Below are the code and all the weights of a small trained network. Each question names an input and a class and asks about switching units off, where a switched-off unit gives its printed mean instead of its output.

import numpy as np


def w(rows, s, z=0):
    codes = np.array(rows[::2]) - 128.0
    scale = np.full(codes.shape[1], s)
    scale[-1] = z or s
    return codes * scale


def f(y):
    return np.maximum(y, 0)


def log_softmax(a):
    a = a - a.max(-1, keepdims=True)
    return a - np.log(np.exp(a).sum(-1, keepdims=True))


def net(x, mask):
    res = np.array(x, float).reshape(1, 6) / 4 @ E
    y = f(res @ A[0][:, :-1].T + A[0][:, -1])
    res = res + np.where(mask, y, B[0][:, -1]) @ B[0][:, :-1]
    return log_softmax(res[-1] @ U[:, :-1].T + U[:, -1])


A, B = {}, {}
E = w([
[77,35,57,93,160],'x0',
[91,54,231,155,2],'x1',
[252,135,21,67,54],'x2',
[127,128,128,129,127],'x3',
[105,138,15,240,84],'x4',
[154,114,132,135,133],'x5',
],0.0099)
A[0] = w([
[120,120,108,191,96,72],'N1',
[166,168,174,179,118,122],'N2',
[99,103,187,154,170,36],'N3',
[103,70,172,146,31,38],'N4',
[87,86,158,201,176,3],'N5',
[151,136,190,55,165,105],'N6',
[99,165,136,150,188,173],'N7',
[161,113,105,64,76,41],'N8',
[89,94,115,107,117,83],'N9',
[112,36,109,116,144,47],'N10',
[110,26,88,128,160,105],'N11',
[124,144,68,255,144,148],'N12',
],0.013,0.0016)
B[0] = w([
[52,87,158,70,127,186],'N1',
[90,212,186,102,96,184],'N2',
[140,125,83,197,108,199],'N3',
[254,121,99,78,221,234],'N4',
[159,120,78,191,102,209],'N5',
[59,40,132,103,105,211],'N6',
[170,128,79,151,139,191],'N7',
[146,122,71,220,68,200],'N8',
[136,170,130,132,125,164],'N9',
[123,173,192,106,93,190],'N10',
[96,236,176,109,111,213],'N11',
[104,65,163,70,129,247],'N12',
],0.0099,0.013)
U = w([
[84,23,131,79,101,99],'0',
[155,125,55,219,76,33],'1',
[194,150,79,72,250,252],'2',
[110,243,176,116,99,107],'3',
],0.016,0.0018)

Each question gives the input, the list of numbers given to net, and the class t.
The units are the neurons (one row each of A and B). Each row of codes is followed by its name. A weight is (code - 128) times the scale printed after its matrix; where a second scale follows, it is the last column's (A, B and U).
mask holds one flag per neuron, in row order. A switched-off neuron (its flag False) gives its mean, the last column of its row in B, instead of its output. The means were averaged over made-up inputs and are rounded, as every weight is.
A unit's drop is (log p(t) with every unit on - log p(t) with that unit switched off) / (log p(t) with every unit on - log p(t) with every unit switched off).
The circuit of an input: a set's keep is (log p(t) with only the set's units on - log p(t) with every unit switched off) / (log p(t) with every unit on - log p(t) with every unit switched off). Starting from all 12 units, units are removed one at a time, each time the one whose removal leaves the highest keep (on an exact tie, the one counted first), for as long as the keep stays at least 0.8.
circuit, biggest first: the units of the circuit, biggest drop first
k most important neurons: the k neurons with the biggest drops, biggest first
drop when u is switched off: that unit's drop, to one decimal
input [-6,-1,-5,-8,6,4], class 0: circuit, biggest first => N12
input [8,-6,-2,-2,-4,-7], class 3: 2 most important neurons => N4, N11
input [7,-6,-1,4,-2,0], class 3: circuit, biggest first => N4, N11
input [7,4,-1,6,-1,-2], class 3: 2 most important neurons => N11, N10
input [2,-7,8,0,-8,8], class 0: 2 most important neurons => N6, N4
input [1,-6,8,6,-7,-3], class 1: 4 most important neurons => N8, N12, N4, N1
input [-7,-6,5,-7,-2,-1], class 3: 2 most important neurons => N4, N2
input [4,0,-2,-2,5,4], class 0: 3 most important neurons => N12, N2, N1
input [-4,-6,-8,7,6,4], class 1: 2 most important neurons => N5, N7
input [-1,6,-4,-1,4,-3], class 2: 3 most important neurons => N4, N6, N8
input [1,2,8,5,-7,-5], class 1: 3 most important neurons => N8, N12, N1
input [-2,-3,6,7,0,3], class 1: 2 most important neurons => N4, N8
input [2,2,-5,-8,4,-3], class 1: 2 most important neurons => N5, N6
input [-5,0,-8,2,5,4], class 1: circuit, biggest first => N5
input [-7,7,3,-3,3,5], class 2: 3 most important neurons => N4, N11, N10
input [8,-1,-6,2,1,6], class 3: 3 most important neurons => N11, N10, N8
input [-7,8,-2,2,-7,-5], class 2: 2 most important neurons => N4, N12
input [1,-6,5,-5,8,-4], class 0: 2 most important neurons => N12, N4
input [8,-2,-2,-4,6,-3], class 3: drop when N11 is switched off => 1.0
input [8,3,6,7,1,6], class 3: drop when N1 is switched off => 0.0
input [8,8,1,5,-3,6], class 2: drop when N4 is switched off => 1.2
input [-5,1,8,-5,-3,8], class 1: circuit, biggest first => N8
input [-4,6,-2,8,1,-5], class 2: drop when N4 is switched off => 1.0
